In the rows, zero is written as 128.
Each row is followed by its class number. Each block has new classes, again numbered from 0 up, in any order.
[126  90 114 128 165 118 140 120  88 126 135 141 128 137 139 127 145 115
 151 118 140 129 113 119 126 100 118 104 126 140 156 148] -> 0
[113 163 142 168 197 136  95 125 106 165 151  81 158  52  84 131 131 119
 161 148 122  98 101 179 121 131 194 116 125 132 177 166] -> 2
[114 151 120 169 155 101  92 130 100 165 140  91 187  63 126 106 124 126
 140 144 146 117 123 136 118 147 174 143 176 121 148 164] -> 7
[ 97 143 104 143 185  91 106 112  89 151 145 105 130  65 138 110 103 107
 148 116 126 118 156 118 132 179 120 148 127 148 166 188] -> 5
[146  86  98 124 171 161 105  97 103  94 143 137 127  78 135 158 155 130
  68 119  73 177 121 122 141 126 179 103 105 116  73 103] -> 3
[142 121 101 180 174 152  91 124  82 155 139 108 128 129  96  87  85  49
 150  98 176  91 113  83 134 142 159  96 146 147 167 147] -> 0
[114  77  91  89 133 144 193 105 160 168 121 126  97 211 124 118  71  92
 197 102 193 107 145 151 134 105  73 145 107 141 165 177] -> 5
[120 128 120 177 184 127 128 134  94 138 163 124  97  75 105 112  84 107
 142 107  94 157 118 128 120 118 145 156 129 124 185 121] -> 1
[122 106 140 164 175 141  88 168  91 139 128 115 139  90 129 126 125 124
  93  93 151  99  90 116 129 139 152 126 126 132 124 121] -> 4
[134 127  73  92 154 108  63 145  85 134 173 121 156 109 168 135 127 133
 136  82  60 120 124  92 124 117  94  95 122 150 190 139] -> 2
[133 165  98 181 196 134 108 121  80 134 157 123 154  77 116  67 124 130
 108  79  95 142 153 132 143 151 173 130 124 121 165 151] -> 1
[139  45 121 116  54 165 213  60 140 122 179 155 131 111  96 109 156 136
 207 185 125 115 116 109 112 199  70  96 146 102  72 125] -> 6
[137 143 150 171 152  97 120  97 118 169  90 106 108  47  94  76 111 124
  96 104 111 140 148 136 151 165 132 131  91 128 125 169] -> 3
[150  85 131 164 193 116 159  99 105 124 115 135 152  96 155 123  98 111
 142  88 149 119  97  92  84 150 159 133 190 125 143 124] -> 0
[122 116 119 143  83 140 134 142 144  51 181 155 117 203 165 153 133 137
 122 123 152 139 134 108 117 193 135 149 113 122 107 124] -> 5
[115  99 122 145 122 185 118 127 112 102 156 132 114 113 125  78 114 113
 104 131 146 151  93  99 115 183 150 153 122  95  75 149] -> 3
[136 147 104 133 125 123 148 102 121 138  94 167 110 116 110  77 122 115
 158 140 171 159 123  95 135 136 106 164 122 142 133 131] -> 8
[ 92 133 100 113 104 116 155 102 126 128 134  84  74 109 102 106  67 116
  94 164 111 122 124 171 136 182  90 179 119 117 115 157] -> 9
[158 189 147 120 122  98  51  98 132 168 130  86 181  39 133 114 139 127
 129 143 112 158 139  58 149 156 104 104  91 112 133 162] -> 2
[132 108 126 173 140 165 108  97 125 148 183 116 168  68 103 126 157 139
 150 157 159 129  89  85 143 131 164 116 145 114 120 114] -> 7
[125  91  85 160 152 134  88 123  57 106 155 128 116 126 138  96 103  84
 150 102 134 104 109  65 119 150 133 113 171 158 151 124] -> 0
[152 179 140 182 170 112 148  69 146 117 127 129 137  91 106 132 145 120
 175 112 170 125 129  64 128 148 119 107 103 132 135 135] -> 2
[ 98 117 117 179 148 126 114 102  98 150 132  68 133  91 125  91  94 124
 159 120 138 112 135 146 122 139 126 142 141 136 129 168] -> 1
[136 169 109 140 176  86 112 152 121 159 110 120 129  75 141 160 104 131
 147  75 130 170 163 115 133 108 130 126  86 152 201 128] -> 8
[130 122 158 180 118 110 116 133 122 145 143 127 162  43 138 126 123 146
 162 132  87 143  99 113  83 180 151 118 188 106 103 115] -> 3
[132 155  92 127 185 115 129 110 139 174 103 113 155  83 119 150 157 145
 129 106 152 149 160 152 155 106 139 101  52 138 154 153] -> 8
[120  99  84 129 186 117 136 104  86 126 146 117 139 105 159 156 136 127
 110 124 113 135  83 140 122 127 109 118 129 138 139 153] -> 0
[131 107 106 160 204 135 107  97  93 137 156 150 160  55 131 130 179 155
 132  67  78 116 150 100 140 130 161  58 126 140 132 120] -> 3
[ 91 152  75 108 190 139  54 160  94 151 145  86 145  65 142 104  99 108
 110  93 125 112 110  99 106 179 134 125 134 110 131 142] -> 0
[113 148 137 111 183 125  84 146 136 127 161 140 153  87 138 188 143 117
 182  97 146 124 196  59 115 107 173  76 110 124 172 112] -> 6
[132  85 141 117 119 165  86  76 137  98 100 120 143 148 150 119 133 145
  99 148 174  99 120 108 144 120 173 141 143 148  85 129] -> 6
[126 150 127 180 157  97  67 138  71 172 133 106 145  39 118  75 122 136
 102  98  67 123 130 143 146 165 148 108 131 145 159 169] -> 3
[130  99 146 152 117 131 206  69 138 105 165 147 181 114  97 119 161 126
 124 187 120  92 164 181  98 214 221 122 179  73  89 151] -> 9
[137 136 152 139 129  99 216  76 122 174 135 161 133 104  78  85 126  94
 114 144 137 112 166 167 126 200 114 165 150  84 148 172] -> 7
[125 122 108 187 134 122 165 119 110 131 124  80 146  99 109  82  91  91
 142  77 196  96 179 126 117 238 139 125 120 109  98 181] -> 4
[123 144 141 150 200 119 111  93  55 129 124 113 152  53 129  92 103 109
  99 117 106 102 140 104 141 157 159 130 186 139 134 150] -> 9
[123 126 115 171 196 126 139 142 106 165 122 136 162  84 143 100 108 134
 130  95 164 105  87 136  92 154 163 161 147 136 175 154] -> 8
[120 101 113 163  65 146  90  73 118 163 142 110  93 140 127  65  81  88
  77 135 143  77  86  86 142 216  57 150 128 134  89 172] -> 3
[134 156  82 161 138 171 134  99  99 141 118 120 145 126 120  84 141 143
 121 127 174 133  85 139 165 152 100 130 103 156 110 155] -> 8
[115 117 111 119 135 200 122  87 117 139 146  69 115 136 105  80 105 126
 150 103 174  95 115 130 162 142  92 124  76 140 132 183] -> 2
[125  41 162 101 135 200 110 102  68 110 111 129 132 156 108 144 164 118
 154 169 131  77 124 173 155  68 170  77 167 167  89 111] -> 6
[122 159 109 156 167 144  96 119  94 173 146 113 181  71 153 145 132 156
 174  95 132 121 123 118 143 128 128  99 148 162 177 129] -> 8
[111 182  94 133 242 118 100 132  80 129 150 125 145  96 152 132 103 102
 124  80 134 152 165 120 151 129 174 147 117 152 202 181] -> 5
[125 138 126 139 173 140 111 117 126 160 120 123 159 106 158 157 126 140
 117  78 162 103 142 117 125 140 141 120 113 141 154 131] -> 8
[150  98 108 120 187 136 111 195  97 117 148 119 162  98 126 115 117 118
 106 106 107 154 109 108 111 102 191  98 122 105 140 125] -> 9
[114 136 129 154 152 130 117 103 119 151 142 101 157  98 117 142 160 134
 122 132 165 106 129 123 147 137 121 108 115 123 110 145] -> 7
[120 173 133 193 190 116 120 138  95 136 138  72 173  74 116 110 133 141
 116 121 153 111 114 133 143 152 156  94 112 131 129 181] -> 9
[121 135  71 135 130 148 205  69 133 106 147  95 167 142 113 119 147 124
 147 140 176 119 181 185 134 209 135  99  93 108  83 209] -> 6
[124 119 131 118 169 110  99 111 128 172 120 121 135  70 130 131 103 137
 123 133 112 106 106 134 126 116 142 143 144 146 176 137] -> 6
[122 162 120 148 186 128 145 140 109 130 130 122 114  86 119 147  99 100
 117 109 163 173 122 127 143 132 138 159 102 118 148 138] -> 4
[137 132 127 166 217 127 132 153  77 153 110 107 135  68 112 107 100  83
  97  80 170 128 117 120 135 152 142 132 106 123 136 163] -> 4
[125 157  95 139 164 110  79 133 123 151 126 131 123  77 157 142  92 142
 128  92 130 157 117  83 132 114 134 162 118 160 193 107] -> 8
[150 138 167 183 153 114 128 137 107 181 109  96 197  59 113  99 106 120
 155 131 153 118 102 135 104 150 167 133 206 106 125 138] -> 7
[149 143  96 160 197 137 138  94 112 160 143 101 160  91 129 111 123 128
 124  63 121 151 156 115 155 118 115  93  84 118 150 155] -> 1
[114 144 112 152 154  84 141  91 113 137 135 117 147 120 152  94  91 133
 131 122 146 112 136 108 136 131 128 155 157 148 182 184] -> 9
[141  86 137 144 184 124 169  95 106  96 128 142 148 154 153 162 129 111
 132 119 159 116 128  94 123  83 152 103 153 141 130 134] -> 9
[140 127 103 136 191 166 114 123 123 175 105 124 148 106 141 109 103 104
 136  86 210 128  88  55 128 117 104 128 102 138 134 139] -> 8
[184 153 154 172  61 109  96  79 108 129 118 157 136 106 111  21 149 143
 113 170 128 174 106  62 197 179  96 150 122 151 112 153] -> 5
[121 140  95 109 185 162  97 140 108 166 133  60 149  95 130 140  79 125
 121  78 126 113 142 168 151 127 140 103 102 145 166 164] -> 6
[124  79 120 155 102 141 121  91  99 141 151 132 160  99 162  64 145 161
 156 144 136 149  77  83 135 136  92 127 148 134 108 183] -> 3
[143 153  60  82 141 114 136 109 125 113 138 137 129  88 130 139 115 151
 124  96  71 208 177 127 156 118 129 145 138 114 143  84] -> 7
[130 134  87 150 150 147 114 109 112 101 146  95 154 142 145 116 131 125
 145 125 165 117  81 108 121 134 120 121 113 142 120 170] -> 2
[143  97 118 168 148 108  90 188 137 137 114  95 142 116 139  91 108 134
 104  95 142 149  91 106  92 111 140 130  85 106 114 136] -> 1
[115 112  98 122 173 110 222  72 102 114 150 136 110  44 126 156 100  98
 127 141  53 174 141 162  69 208  94 166 166  67  76 114] -> 1

A new block, with new classes numbered from 0.
[146 146  80  96 135 137 148 117 100 116 149 128  98  42  80  97 137 130
 116 103  81 115 107 128 135 137 126 131 123 140 111  96] -> 5
[172  98 118 150 129 130 116  77 112 132 143 111 134 118  99 112 134 157
 118 130 116 105 115 144 110  91  79 145 132  94 113 139] -> 7
[107 110 179 143 208 118 125 115 134 106  97 108 106 113 109 122 151 153
 107 133 106 132 143 114 130 210 157 133 112  70 151  67] -> 1
[112 131 155 133 159 146 109  77 112 124  71  91 115 126 127 159 121 147
 104 174  96 154 139  95 143 192 171  92 106  86 113  90] -> 6
[130  88 119 124 148 142 108 148 107 112 128 113 110  65 109 113 155 152
 103 119  88 108 142 124 133 179 124 142 107 113 100  78] -> 5
[103 131 106 111 165 111 155  59 126 114  87 110 102 110 117 140 125 135
 110 131 107 164 115 145 153 172 145 171 138 134 129  70] -> 7
[107 126 128 113 131 122 149 152 117 114 128  97  90  56 114 126 124 132
 104 106  85 160 163 135 132 135 167 152 115 159  84  41] -> 4
[137 105 100 135 114 110 129  98 110 124 110 143 140 121 118  98 136 144
 127 113 114 106 103 135 137 121  79 144 130  99 102  85] -> 3
[166 109 105 106 121 151 162 111 120 126 124  96  98  73 108 146 129 129
  99 130  64 125 111 140 161 153 154 156 132 122 127  57] -> 2
[155  84 111 127  86 121 142 130 130 125 139 105 137 117 121 112 117 131
 120 108 114  83 131 148 136 120  86 136 135  87 121 102] -> 8
[183  92 157 180 155 178 130 104 108 156 113 160 116 128 114 165 141 115
 132 173 145 148 140  69 133 157 130 107 114 132 137 122] -> 6
[125 136 177 129 169 123  99 124 144 140  96 135 110 154 138 147 143 151
 124 141 117 125 130 118 125 189 151 117 121 109 146 134] -> 2
[120 114 144 158 195 122 137 134 103 126 133  88  84 105 111 138 143 137
 110  90 110 125 152 123 145 133 165 163 139 123 110  80] -> 2
[165 104 115 146 108 117 106 110 121 123 136 132 146 124  93 108 143 145
 115 127 100 124 108 127 114 122 103 135 128  95  98 122] -> 5
[167  82 102 105  92 139  99 127 119 107 155 119 161 112 104  99 147 135
  95 139 118 127 122 108 130 107 105 152 124  72 109 121] -> 8
[126  86  92  95  79 126 182 160 139 104 159 111 115  91 114  91 125 129
 111 117  77 132 124 155 128 118 129 108 108 146 102  88] -> 0
[108 111 113 123 167 162 112 152 102 133 127 121 116  92 100 110 147 130
 125  87  97 162 117 105 118 131 149 189  76 121 115 107] -> 5
[182 164 116  67 177 110 180 134 124 117 170 129  84  77 120 123 127 108
 109 122 140 148 137 123 142 128 137 109 161 180 132 109] -> 0
[ 92 116 145 165 152 126 128 167 132 126 146 109 100 134 130 154 134 110
 119  87 129 126 118 137 151 125 171 169 115 117 129  96] -> 2
[142 113 123  81  95 114 128 130 127 121 164 122 141 120 137  90 108 154
 126 116 113 134 131 155 114  98  81 111 134 135 111 125] -> 4
[ 79 120 151 139 181 176  90 119 111 119 134 100  96  62 122 122 144 143
 109 130 102 122 126 107 124 156 162 142  73 118 156  90] -> 6
[ 75 147  85  99  99 121 167 137 130 123 115 107 132 110  85 105 131 147
 125  95 104 171  90 140 116 150 151  95  87 128 113 149] -> 5
[166 119 102 155 122 126 157  93 110 119 160  91 146 107 125 124 157 135
 120 123 145 118  91 156 133  97  78 139 144  89 139 129] -> 4
[117 141  91 135 136 136 170 128 140  98 123  73 110  96  96 121 103 110
  81  85 118 184 128 123 154 155 212 144 127 116 144 102] -> 6
[122  77 158 103 180 122  91 159 137 118 144 138  85  83 140 114 126 125
 105 109  84 142 171 118 131 153 150 225 118 173 124  14] -> 0
[131  99 104 104 121 118 123 117 123 110 158 126 105 122  86 119  76 128
  86  66 114 178  96 126 152 155 151 163 132 127 119  68] -> 6
[ 33 124 162 116 217 119 119 110 130 104 117  86  96 114 133 120 140 164
 111 132 129 153 137 142 122 165 161 137  92 113 149 104] -> 7
[142 122 110  71 155 124 159 123 113  98 184 103  88  60 101  79  79 139
 100 145  79 104 133 119 162 157 142  95 138 100 159  71] -> 0
[126 131 114 113 141 145 170 102 112 147 108 126 122  96 103 145 142 115
 139 142  96 183 108 117 128 108 137 149 101 164 113  81] -> 5
[155  93 118 135 128 129 129 111 125 104 146 106 151 121 115 107 157 132
 107 125 115 132 121 132 123 120 118 153 144  96 122 115] -> 1
[172 128 137 117 172 146 151  93 116 149  92 134  80 104  93 138 129 144
 134 128  71 132  91 128 115 210 139 113 114 110 142 108] -> 5
[121 124 154 110 123 138 148 172 143 128  95  92 122 141 155 153 111 105
 126 133 122 116 155 131 147 139 143 106  91  73 115 100] -> 8
[119 113 146 123 189 154 154 100  90 134 168 132  99 112  99  96  96 140
 139 124 133 141 128  94 134 110 113  76 106 128 155 118] -> 6
[156  86 120 133 110 124 121  96 116 127 144 142 145 128 124 106 136 150
 128 133 121 136 114 130 126 135  77 148 139 114 130 111] -> 4
[139 108 120 145 127 138 151  78 127 130 106 109 134 113 130 151 149 138
 120 173 118 165 109 126 136 186 141 145 139 118 161 106] -> 4
[149  79 101 145  92 135  95  88  91 138 154 146 161 112  91  91 135 171
 125 136 119 137 111 100 120 126  71 153 130 100 121 132] -> 4
[131 133 144 117 193 134 113 125  94  95 177 139  96  71 102 112 154 136
 104 137 134 140 105 100 143 134 126 128 105  88 134  81] -> 4
[146 112  89 143 119 124 129 102 103 116 132 133 141  90 124 107 160 138
 115 147 136  94 119 123 143 133 101 123 155 115 115 118] -> 3
[139  85  96 136 107 136 126 106 107 131 120 139 145 123 118  88 152 149
 130 130 104 128 112 127 108 115 106 138 129 125 105 132] -> 3
[123 129 119 122 136 126 103 108 100 125 142 115 155 116 119 116 148 145
 124 111 145 107 119 116 134 119  85 145 128  95 117 132] -> 1
[169  87  91 120  91 144 113 118 100 142 145 123 149 120 103 121 142 136
 118 110 134 118 110 112 125 118  89 159 133 100 109 149] -> 8
[129 110 115 152 110 145 103  90 112 120 161 109 145 123 126 109 119 132
 120 127 119 106 113 127 130  87 102 122 126 106 128 131] -> 6
[157 116 147 110 185 115 161  95 113 139 172  84  89  64 114 151 130 140
 106 158 119 142 133 133 129 128 136 140 157 174 149  61] -> 0
[117 125 112  98 162 122 136 116 109 115 129 120 109  94 113  92 137 139
 116 132  93 153 152 100 131 143 148 138 123 144 114  96] -> 0
[151 172 175 101 181 134 129 111 132 154 118 119 126 108 150 136 136 143
 137 189 149 125 138 119 103 113 128  75 128 134 160 149] -> 3
[153  93  82 133  77 121 120 103 113 103 154 131 151 116 105 101 135 146
 104 127 118 130  91 130 144 153  98 139 141  79 118 121] -> 4
[161 139 148 136 154 131 135  95 102 143 113 137 124 144  95 150 136 114
 137 121 118 149  97 104 129 105 117 141 111  88 100  99] -> 1
[166 103 118 137 145 150 178 102  97 136 141 100 135 119  99 115 144 136
 135 122 123 126 115 124 122 112 101 106 130  95 130 141] -> 1
[111 122 127 132 140 122 146 137 129 115  76 103 117 105 144 144 167 131
 112 109  98 121 159 140 160 141 132 160 113 130  83  54] -> 2
[161  78  99 115 128 138 172 115 115 146 148  98 103  88 102 131  91 142
 115  92 122 137 139 158 136 126 105 173 147 161 130  98] -> 7
[115  84 132 119 107 117 171 147 134 149  96 131 119 161 136 152 116 148
 136 103 127 132 132 146 157 185 104 106 122 139 117 104] -> 2
[100  98 142 134 151 139 123 165 111 136 142  97  94 119 134 162 127 108
 122  95 138 123 134 126 139 145 158 167 115 117 117  93] -> 8
[157  55 100 148 122 140 121  79 107 112 179 124 128 133 105  98 122 143
 107 108 117 133  90 135 127 130 101 139 152 119 137 121] -> 6
[138  89 156 136 168 137  94 177  94 137 150 150  82  67  97 124 149 154
 106 124 129 118 155  94 110 165 149 118 116 147  88  93] -> 3
[163 116  84 122 135 120 165 133 110 134  96 113 116 101  99 136 120 125
  99  95 131 174 136 114 151 162 160 170 152 137 100  84] -> 3
[118 102 140 102 159 119 167 126 119 138  86 152 108 164 120 151 132 134
 130 134 122 202 150  99 155 174 153 121 129 164  98  88] -> 2
[181 136 176 116 182 152  78  83 123 142  99 158 130 116 145 151 127 142
 118 166 152 111 138  84 151 173  76 121 113  98 160  95] -> 6
[152 101 128  99 143 124 142 106 121 130 145 139  83 108  92 110 109 133
 118 134  62 158 108 116 119 154 155 139 125 141 123  74] -> 0
[125  69 112 164 110 101  95  93 120 107 153 138 143 174 119  80 133 141
 125 133  90 115 106 122 121 126 108 148 141  83 113 121] -> 0
[153 118 132  91 126 109 144 140 136 131 161 134 104 107 123 109 122 144
 125 104 115 107 112 151 118 136  88 110 121 141 127 112] -> 0
